Below is a small trained network, with its code and all its weights. Each question gives an input and a class and asks what happens when units are switched off, that is, made to give their printed mean instead of their output.

import numpy as np


def w(rows, s, z=0):
    codes = np.array(rows[::2]) - 128.0
    scale = np.full(codes.shape[1], s)
    scale[-1] = z or s
    return codes * scale


def norm(h):
    return h / np.sqrt((h * h).mean(-1, keepdims=True) + 1e-5)


def f(y):
    return y / 2 * (1 + np.tanh(0.7978845608 * (y + 0.044715 * y**3)))


def log_softmax(a):
    a = a - a.max(-1, keepdims=True)
    return a - np.log(np.exp(a).sum(-1, keepdims=True))


def net(x, mask):
    res = np.array(x, float).reshape(1, 3) / 4 @ E
    u = 0
    for l in range(4):
        y = f(norm(res) @ A[l][:, :-1].T + A[l][:, -1])
        res = res + np.where(mask[u : u + 7], y, B[l][:, -1]) @ B[l][:, :-1]
        u += 7
    return log_softmax(norm(res)[-1] @ U[:, :-1].T + U[:, -1])


A, B = {}, {}
E = w([
[64,194,152,75,37,124,175,161,100,124,116],'x0',
[215,230,13,93,173,170,133,175,172,188,114],'x1',
[174,104,85,117,108,30,136,124,73,252,202],'x2',
],0.002)
A[0] = w([
[153,102,141,130,131,191,114,106,178,62,13,179],'L0N1',
[6,78,223,126,73,123,141,57,93,122,170,193],'L0N2',
[184,66,133,146,193,31,155,139,132,219,142,184],'L0N3',
[116,166,93,50,107,171,113,156,119,93,99,125],'L0N4',
[38,239,153,148,64,137,183,119,53,139,156,83],'L0N5',
[169,169,113,114,152,151,198,188,133,169,178,110],'L0N6',
[94,202,94,95,53,107,125,163,87,160,141,3],'L0N7',
],0.0023,0.0014)
B[0] = w([
[102,109,176,173,118,150,160,174,130,216,158,187],'L0N1',
[81,180,41,130,204,126,157,138,132,121,160,251],'L0N2',
[113,131,196,163,96,196,106,161,160,132,154,192],'L0N3',
[85,95,150,128,153,112,112,101,107,162,202,146],'L0N4',
[185,40,149,98,150,134,121,147,185,115,131,171],'L0N5',
[4,71,70,156,164,139,82,120,151,97,156,143],'L0N6',
[137,76,170,122,183,123,173,138,162,99,83,135],'L0N7',
],0.0034,0.0027)
A[1] = w([
[115,179,142,159,91,139,186,167,105,178,180,71],'L1N1',
[215,70,175,182,192,126,23,18,90,126,71,2],'L1N2',
[112,252,133,91,99,86,199,123,63,60,106,213],'L1N3',
[87,137,134,116,117,162,169,130,157,50,25,107],'L1N4',
[254,60,137,171,161,139,60,79,165,100,134,73],'L1N5',
[95,59,148,132,124,94,153,48,78,57,125,100],'L1N6',
[182,108,118,123,79,27,155,132,60,206,126,56],'L1N7',
],0.003,0.0015)
B[1] = w([
[135,55,112,83,146,193,122,129,124,64,137,189],'L1N1',
[204,120,81,66,227,106,204,186,36,164,31,158],'L1N2',
[224,6,118,133,142,84,100,98,145,165,115,246],'L1N3',
[214,237,171,147,108,134,111,161,59,229,77,232],'L1N4',
[113,78,139,129,225,71,237,158,117,179,149,185],'L1N5',
[96,225,134,99,174,130,57,65,152,157,252,216],'L1N6',
[197,213,223,152,87,231,87,164,101,166,92,180],'L1N7',
],0.0029,0.0012)
A[2] = w([
[153,107,81,53,126,90,111,140,58,186,200,175],'L2N1',
[179,159,56,112,143,159,160,156,162,187,78,113],'L2N2',
[126,119,160,4,48,77,161,109,121,77,57,1],'L2N3',
[224,102,141,47,121,133,209,141,98,86,77,219],'L2N4',
[96,82,180,164,140,115,166,120,99,123,162,127],'L2N5',
[77,51,123,129,148,173,148,156,148,31,155,234],'L2N6',
[107,197,41,106,88,112,115,113,157,102,118,112],'L2N7',
],0.0038,0.00062)
B[2] = w([
[115,164,160,113,114,185,138,152,131,68,40,249],'L2N1',
[58,141,96,85,119,108,76,81,132,34,175,243],'L2N2',
[219,127,84,88,205,5,179,154,70,181,86,161],'L2N3',
[137,26,137,133,147,39,156,115,216,167,118,159],'L2N4',
[106,168,59,35,125,86,77,124,207,132,146,210],'L2N5',
[205,20,88,181,95,75,121,149,194,149,144,199],'L2N6',
[163,181,38,93,232,105,118,98,130,124,226,126],'L2N7',
],0.0033,0.0022)
A[3] = w([
[163,160,164,159,16,210,89,120,40,224,128,2],'L3N1',
[50,135,170,98,155,99,54,4,76,54,190,36],'L3N2',
[192,168,122,62,97,52,186,112,78,131,3,101],'L3N3',
[93,118,127,175,192,148,150,124,131,58,99,175],'L3N4',
[160,94,101,190,185,163,130,101,100,147,152,92],'L3N5',
[201,119,64,134,107,97,90,112,196,149,159,159],'L3N6',
[140,189,206,199,63,252,133,174,113,105,50,56],'L3N7',
],0.0045,0.0029)
B[3] = w([
[163,198,205,121,30,173,41,189,67,202,55,184],'L3N1',
[129,200,1,76,174,229,94,140,188,79,160,251],'L3N2',
[190,71,151,142,212,94,178,149,112,183,105,225],'L3N3',
[157,138,146,106,90,120,113,135,93,177,144,219],'L3N4',
[167,121,153,59,107,55,201,160,111,124,56,160],'L3N5',
[91,120,208,154,87,169,89,112,121,122,131,230],'L3N6',
[195,183,228,83,8,178,27,205,18,198,79,245],'L3N7',
],0.005,0.0022)
U = w([
[62,203,15,47,211,219,36,108,219,40,224,250],'0',
[221,34,188,52,235,31,203,189,111,206,58,253],'1',
[205,207,232,49,41,204,26,228,47,214,57,231],'2',
[49,3,193,196,72,118,67,74,216,76,201,144],'3',
[78,201,106,219,69,100,228,37,51,51,48,1],'4',
[100,175,68,222,45,79,200,44,36,43,44,1],'5',
[59,184,71,201,50,78,207,50,30,57,39,1],'6',
[105,205,100,235,52,84,226,31,55,50,61,1],'7',
],0.0065,0.0043)

Each question gives the input, the list of numbers given to net, and the class t.
The units are the neurons (one row each of A and B). Each row of codes is followed by its name. A weight is (code - 128) times the scale printed after its matrix; where a second scale follows, it is the last column's (A, B and U).
mask holds one flag per neuron, layer by layer. A switched-off neuron (its flag False) gives its mean, the last column of its row in B, instead of its output. The means were averaged over made-up inputs and are rounded, as every weight is.
A unit's drop is (log p(t) with every unit on - log p(t) with that unit switched off) / (log p(t) with every unit on - log p(t) with every unit switched off).
The circuit of an input: a set's keep is (log p(t) with only the set's units on - log p(t) with every unit switched off) / (log p(t) with every unit on - log p(t) with every unit switched off). Starting from the 12 units with the biggest drops (on a tie, the unit counted first), units are removed one at a time, each time the one whose removal leaves the highest keep (on an exact tie, the one counted first), for as long as the keep stays at least 0.8.
units of the circuit, in order: the units of the circuit, biggest drop first
most important unit: the unit with the biggest drop
top k neurons: the k neurons with the biggest drops, biggest first
k most important neurons of layer l: the k neurons of layer l with the biggest drops, biggest first
input [-2,3,0], class 3: most important unit => L1N4
input [-5,-8,-8], class 0: 2 most important neurons of layer 1 => (L1N6, L1N7)
input [-4,5,5], class 0: units of the circuit, in order => (L2N2, L3N7)
input [-5,1,5], class 1: top 3 neurons => (L1N5, L0N1, L1N2)
input [-1,-6,-6], class 0: top 4 neurons => (L1N6, L1N7, L0N3, L2N1)
input [0,-2,0], class 3: units of the circuit, in order => (L2N6, L3N7)
input [-4,-1,-1], class 1: top 2 neurons => (L1N2, L0N2)
input [3,-1,1], class 3: top 3 neurons => (L0N5, L0N2, L1N2)
input [-1,-1,3], class 3: top 3 neurons => (L0N3, L1N4, L2N6)
input [-8,-6,-1], class 1: top 2 neurons => (L1N2, L2N2)
input [-4,5,4], class 0: top 2 neurons => (L2N2, L0N5)
input [3,1,-3], class 3: 4 most important neurons of layer 1 => (L1N7, L1N6, L1N1, L1N2)
input [3,-2,1], class 3: top 2 neurons => (L0N2, L0N5)
input [4,2,-2], class 1: most important unit => L0N2
input [4,-2,-2], class 1: top 3 neurons => (L0N6, L0N3, L1N4)
input [4,0,-2], class 1: top 2 neurons => (L0N3, L2N3)
input [-6,4,-7], class 2: 2 most important neurons of layer 3 => (L3N4, L3N3)
input [6,7,1], class 0: top 2 neurons => (L0N6, L2N2)
input [3,-2,-1], class 3: 2 most important neurons of layer 3 => (L3N7, L3N2)
input [8,-6,-8], class 1: most important unit => L2N3
input [0,-4,0], class 0: 2 most important neurons of layer 0 => (L0N3, L0N1)
input [7,8,-7], class 0: 2 most important neurons of layer 0 => (L0N3, L0N4)
